(in the rows, 128 means zero)
[201 152 120 142 132 141 167 155 161 168 182 101 101 152  81 132 157 116
 122 118  94 154 154 134 108 165 130 146 170 123 152  82 110 103 163  96
 159 100]
6
[177 153 146 109 130  72  67 127 138 139 153 109  74 119 123 128 145 114
 117 140 106 125 160 138 107 119 113 170 106  82 138  83  88  81 125 136
 186  81]
10
[188 134  94 123 123 178 117 154 160 141 192 137 134  93 113 137 177 102
  91 138 124 162 154 106 123 132 142 139  87 101 123  70 131 121 133 126
 193  71]
6
[107 153 125 133 132 101  97 151  84  86 102 139  78 150 132 153  70 121
 115  67 128  88 141 109 101 143 106 140 104 168 140 119 106 138 101  70
 105 105]
1
[159 119  97 122 119 108  93 129 143 140 196 118  69 144  76 122 153  93
 104 125 132 114 164 125 143 133 108 155 143 110 119 111 130  95 143 124
 164  79]
8
[133 108 201 157 161 101 137 180  85 120 164 137  60 146 132 200  86 156
 107  33 123 110 133 103 135 139 110 166  95 163 162 124 103 116 138 122
 131 114]
3
[205 121  80 155 126 129 156 168 186 103 183 108 100 131  91 130 131 103
 112 145 112 142 170 100 126 144 130 167 165 141 121  74 135  95 132 119
 173 125]
9
[205 123 133 107 145 147 134 139 110 141 207 115  99 145  97 153 185 111
  96  39 103 132 144 118 148 130  97 143  80 137 156  73 124  97 136 100
 207  56]
4
[170 117 131 127 163 103 112 134 171 123 201 122 118 121  96 107 165  87
 142  75 115 137  73 119 115 147 108 169 112 159 148  51 175 114 107 120
 198 123]
1
[164 148 136 130 114 103 118 170 108  83 116 116  84 136 150 191  73 130
  97  42 142  97 169  79 155 137 110 160 117 137 149 140  63 115 146  92
 133  85]
9
[156 122 122 154 136 121 133 174 114 145 199 131 129 114  94 120 151 102
 121 133  73 131 144 100 142 152 111 118 116 161 149  36  83 114 136 117
 205 144]
7
[173 136 118 122 116 166 147 143 124 105 189 133 140  92  83 141 181  83
 116 140 120 130 171  90 149 139  99 111 107 142 154  88 167 106  91 105
 179  98]
11
[177 135 145 126  97 121 105 146 174 122 171 124  99 134 102 163 171 109
 120  84 115 144 174 149 122 163 103 128 162 108 134  90 121 137 136 103
 194  78]
8
[167 128 154  99 165 129 102 125 141 102 184 139 150 117 127 167 135  69
 107 130 111 161 169 137 153 144  74 134 121  87 156 116 147 117 167 114
 193  26]
1
[161  91 131 140 159 148 127 120 142 115 188 134 136 129 124 179 134 110
 118 124 100 110 182 147 160 131 111 141 136 109 104 128 131 132 135 114
 166 102]
5
[196 129 126 153 158 102 164 169 143 109 204 151 148 130  76 127 180 114
 150  67  95 137 177 116 133 185  94 116 143 153 123  45 133 106 127 104
 213 116]
11
[162 106 149 113 127 136 127 142 177 110 164 128  77 148 104 175 153 136
 105 157 116 138 175 177 130 150 105 191 161  48 115 110 146 133 150 164
 166  82]
3
[ 96 127 133 139 106 151 130 124  91 103 117  89 111 127 121 142  88 184
 108 100 120 125 135  87 146 132 124 160  90 151 158 144  93  94 143 121
  73 126]
10
[118 126 161 156 117 137 127 104 109 121 125  93 145 141 138 169  74 171
 124  88  90 114 119  83 148 102 128 163  98 159 155 121  88 139 168  77
  96 115]
9
[219 142 124  99 145 104 133 158 124 153 164 104 118 142  81 139 167 133
  90 141 120 131 189  86 153 119  97 149 113  91 170 104 163  92 126 124
 209  99]
10
[145 112 147 145 110 160 140  83 107 143 124 123 116 136 157 165 108 147
 138  61 114  78 135  66 122 134 105 146  99 196 153  92 114 145 131  85
 137 142]
10
[205 137 179 137 166 149 153 162 172 111 199 137 158 110 110 138 158 107
 129  76  85 194 148 100 136 116  86 173 116  70 160  77 120  79 132 113
 228 116]
11
[140 101 139 147  77 171 185 104  65 129 137 147 107 143 127 148 130 171
 103 109  96  97  98  79 129 126 111 157  72 134 169 117 136 155 167  84
  86 116]
4
[124 124 141 127 120 129 131 167  74  87 105 108  81 120 123 125  73 136
  99  86 126 145 141 117 121 176  97 153 155 154 188 128 121  78 159 119
 137 125]
10
[186 126 139 131  99 124 117 171 155 142 232 116  83 118 100 146 149  80
 111  91 149 158 127 124 140 148 103 132 148 124 157 120 162  96 127  88
 146  87]
5
[211  78 123 134 145 119 130 161 119 110 193 138 127 147  93 164 132 128
 135 102  96 156 175 125 154 127  81 130 128 147 127  65 170 120 147 128
 217  88]
9
[113 110 131 166 106 103 107 144  73 138 136 134  76 132 134 142  66 135
 141  83 135  99 120  80 118 135 121 126 104 220 139 117  92 121 130 110
  88 130]
9
[203 105 153 166 143  82 141 140 147 137 195 125 117 143 104 144 136 127
 150  88 110 122 161 147 137 132 111 153 166 153 148  80 139 103 182 136
 187  93]
11
[156 106 114 159 149 164 131 152  58 137 116 135  75 152 147 166  84 154
 102  41 115  74 111 118 118 117 124 151  87 188 152  80  93 140 152  97
 151 147]
6
[111 152 165 126  95 108 102 124 167  91 159  91 121 113 122 192  91 122
 130 140 131 148 129  74 137 141 128 108 106 160 179 125  73 150 109 134
  52  50]
0
[127 125 136 153 137 136 156  92  57 101 109 115 120 121 119 175 109 147
 128  76 115  71 100  92 139 156  87 117  93 154 171 121 102 145 137  97
  91 152]
0
[224 135 147 135 134 155 119 185 151 158 199 123 123 124  71 180 166 111
 102  51 129 174 198  98 145 130 118 160 140  86 136 136 131 103 132 115
 202  68]
6
[174 103 106 166 121  98 139 136 106 116 150 135  92 128 176 157  74 161
 136   4 135  61 137  96 125 112 118 158 111 153 124 109 106 126 128  87
 148 160]
5
[221 134 111 141 152  89 138 107 146 148 157  97 119 124  84 124 176 128
 147  69 116 111 153 155 102 135 102 140 161 104 143  66 151 115 128 144
 226 130]
0
[182  91 117 127 120 144 147 132 123 100 174 113 135 126  99 140 157 149
 117 124  88 154 139 123 153 116 120 156 113 121 135  93 160 111 153 129
 190 100]
2
[185 104 150 115 123 105 101 146 147  90 205 101 106 134  86 189 134 140
 119  75  98 135 146 143 153 148  83 158 130  90 148 104 147 128 130 100
 165  66]
5
[136 120 145 134 161  67 108 111  84 111 113 101  85 132  97 178  76 158
 109  58 131  43 173 121 120 162  81 160 135 160 161 136 152 126 137 105
 130 107]
10
[114 121 135 132 145 130 108 125  85 129 143 101 120 134 117 169  78 155
 103  54 132  88 117 101 143  87 115 116  83 180 167 144 117 139 123 109
 121 107]
2
[143 140 141 131 167  98 110 138 115 150 210 130 127 123  76 139 150 103
 103 130 109 105 148 122 142 126  85 122  83 126 172  88 144 126 127 115
 170  74]
1
[136 132 111 138 148 107  82 105  97  77 100 110 123 113 121 180  78 135
 136  45 139 118 192 109 120 163  84 121 134 143 116 131  99 125 119 119
 128  91]
0
[183 108 103 136 174 172 130 123 137 154 186 143 131 122 127 135 144  76
 115 117  97 125 127 136 119 124  92 118 131 109 123  86 119 111 149  97
 222 145]
2
[182  91 138 151 138 119 126 101 109 141 136 103 112 136 154 201 119 170
 164  39 115 104 129 117 139 101 115 112  87 163 127 142 122 113 127 106
 133 152]
8
[139 128 122 136 105 177 121 173 104 161 129 141 107 129 130 181 106 179
 109  93 136 151 173  88 116 118 109 127  65 114 136 135 121 138 108 105
 107 116]
6
[141 116 164 122 118 135 122 174 154 113 167 134 114 119 167 201  97 164
 139  79 108 154 136 127 114 138 104 125  77  98 150 117 113 114 142  89
 128  91]
11
[126 121 152 162 125 108 137 135  84  69 130 130  73 140 110 139  86 115
 109  44 118  87 151 143 149 112 101 164 161 156 156 123 107 110 136 114
 144 127]
8
[178 116 112 126 109 141 146 132 109 102 193 105 117 117  82 130 126 136
 108  99  77 124 126 136 138 106 113 153 142  60 161 120 101  94 172 119
 187  95]
2
[114  91 180 130 109 110 116 139  87  81 162 125 101 104 143 191  77 166
 141  73 105 139 134 102 146 153  96 141  97 146 163 111 110 118 136 139
 121  93]
3
[190 117 114 114 137 147 121 146 184 135 182 102 131 142  93 151 141 157
 109  85 108 121 153 142 124 122 100 151 139  76 147  76 136 131 140 129
 213 115]
10
[135 142 116 136 149  91 142 131  80  56 154 122 118 113 111 165 106 124
 117  26 105  76 163 121 147 160 101 123  96 177 122  83 104 122 132  84
 150  74]
7
[186 129 101 143 119 212 130 107 136 173 181  98 123 135  69 129 147 113
  81 102 140 132 170  94 144 121  62 161 153 105 165 101 152 105 164 106
 183 123]
10
[222 105 129 139 157 110 130 125 133  68 164 118  50 129  84 171 137 105
 120  96 101 145 147 123 102 156  83 190 127 133 123 101 134  82 124 135
 171  79]
2
[201 115 111 121 166 103 118 125 148  88 187 125 108 126  88 148 130  80
 129  85 103 124 161 109 122 133  97 169 148  91 119  84 149 101 111 109
 210  94]
0
[179  92 150 141 146 100  77 158 148 130 188 119 103 106 123 191 102 127
 140 100  99 157 186 117 122 147  95 159 149  88 120 104 122  92 128 125
 198 118]
3
[132 122 135 155 118 121 120  75  77 166 148 115 107 118 135 120 122 160
 146  61 116 109 112  97 121  82  98 127  60 163 150 102 124 101 122 103
 130 146]
8
[126 107 138 136 137 108 119 131 125 109 155 128 126 145 116 169  80 166
 141  64  93 114 141 112 123 120 107 131 117 138 127 123  99 145 124 107
 134 109]
2
[115 100 166 138 143 134 117 118 132 175 178 131 136 135 131 184 113 156
 132 128 115 129 121  77 140 173 118 126 109 130 142 133  82 153 179 139
 105 107]
3
[109 125 107 138 158 169 183  92 102  96 126 121 159 129 121 137 110 176
  98  20 137  88 122  97 157 129  98 128  90 141 152 134 121 143 161 119
 126 133]
8
[192 144 118 172 118 113 119 129  98 128 163 104 117 100 108 140 130 113
 109  92 107  99 156 116 121 117 107 147 127 138 178  84 130 104 152  88
 190 115]
1
[165 114 144 135 149  45  96 138  64  89 148 126  82 144 107 161  60 138
 158  46  99 102 152 115 137 101  85 151 110 137 124 126  99  88 115 110
 140  98]
9
[115 109 145 148  90 115 123 137 101 110  89 123 127 106 152 169 103 177
 134 168 110 117 136  91 146 152 100 146 121 114 148 110 142 147 113 107
 103 205]
3
[197 151 136 138 124 153 165 117 147  99 179 141 127 126 109 134 153  98
 105  71 102 164 178  97 127 145  92 158 130 100 139  91  78 107 148 114
 166  56]
4
[136 133 187 142 113 120 129 118 143 131 141 107 118 134 132 167  87 160
 125  49 148 125 141  84 154 116  95 170 124 132 174 156  93 120 145 139
  99 109]
10
[101 126 129 124 136 141 155 116 109 127 147  91 139 135  97 143 101 180
  92  44 126  98 128  86 154 123 116 156  93 142 176 152 125 131 137 114
  89 100]
4
[196 108 187 162 111 155 153 171 145 147 197 118  80 131 131 180 166 121
 109  72 123 146 127 128 149 138 120 161 124 145 170 116 113 115 145 121
 160 118]
5
[131 128 159 135 127 102 174 132 102 102 114 107 111 127 118 168  68 167
 140  73 113 105 130 106 114 138 109 130 126 161 178 153 132 132 128 114
  93 117]
9
[186 108 106 143 127 124 128 122 164 157 173 103 125 122 106 139 147 148
 139  93 112 120 136 145 125 127 111 139 154  95 132 113 106 118 156 150
 187 139]
2
[188 134 107 126 147  90 108 148 116 129 180 123  85 152  94 142 126 109
 108  96 107 110 201 145 121 155  79 145 145 125 156  71 116 108 169 119
 211  46]
1
[110 103 142 116 133 114 120 127 128 151 150 105 107 142 164 164 110 160
 102 128 105 122 166 117 159 150 123 156  85 140 152 120  85 111 179 129
 111  68]
4
[222 143 131 137 132 138 145  97 139 126 151 114 106 123 125 148 197  95
 106 109  88 125 166 126 119 148 127 170 117 119 126  82  99 100 149 102
 188  78]
4
[191 115 136 131 127 148 139 179 144  94 166 123 136 147 116 161 147 145
  95  92  91 190 171 115 158 140 118 165 134  89 127 106 107 104 180 105
 200  85]
2
[143 119 172 160 149  90 151 153 119 127 127 137  82 118 160 179 133 152
 102  46 112  63 135 119 122 164 132 169  86 156 154 113  79 136 135 119
 139 132]
4
[205 119 129 135 137 151 145 156 140 115 176 149  89 154  91 137 151  50
 127  93 109 107 129 111 124 162 121 164 192 130 133 109 114 105 148  92
 195 122]
11
[121 124 187 165 123 103 125 109  94 101 149  99  99 108 146 199 101 137
 141 109  94  99 112 116 159 140  92 149  74 160 184 132  77 106 144 104
  71 114]
1
[156 125 107 131 141 165 166 164 158 144 210 114 120 130  79 141 152 102
  69 192 114 141 148 119 145 135 116 119 133 116 166 113 151 117 159 116
 153  93]
2
[145 147 177 140 146  72 143 110  96  84 119 124 101 119 151 156 121 125
 138  68  90  99 115 133 116 137 119 141  98 169 144 102 100 116 122  84
 139 110]
2
[ 95 112 137 136  83 119  82 196  92 114 123 133  82 107 154 146  93 144
 100  62 153 116 150 111 156 141 127 165 107 137 136 137  93 109 140 124
 144 123]
9
[191 123 148 128 159  97 102 139 157 135 200 136 114 140  90 145 142  92
 109 101 115 136 157  83 135 152 121 180 147  99 122 128 105 123 141 123
 176  69]
5
[208 108 152 118 140 150 134 136 152 136 164 124 118 120 127 168 189 102
 112 148 110 167 139 141 142 156  94 125 123 129 157  89 131 125 160 153
 209  92]
2
[214 124 162 113 120 155 143 146 153 147 183 132  83 137 112 169 148  97
 125  79 115 148 162 114 135 115  72 167 122 128 172  64 153 126 103 119
 202  86]
6
[158 123 128 118 108 130 111 147  98  75  94 102  94 120 127 179  86 126
 112  82 131 106 153 108 149 133  71 148 132 155 170 110 147 129 103  96
 153 133]
9
[157 130 137 139 124 126 109 113 108  69 106 100 148 131 133 168  89 165
 117  92 101 169 127  97 137 129 110 124 111 135 157 119  98 129 173 100
 119  94]
8
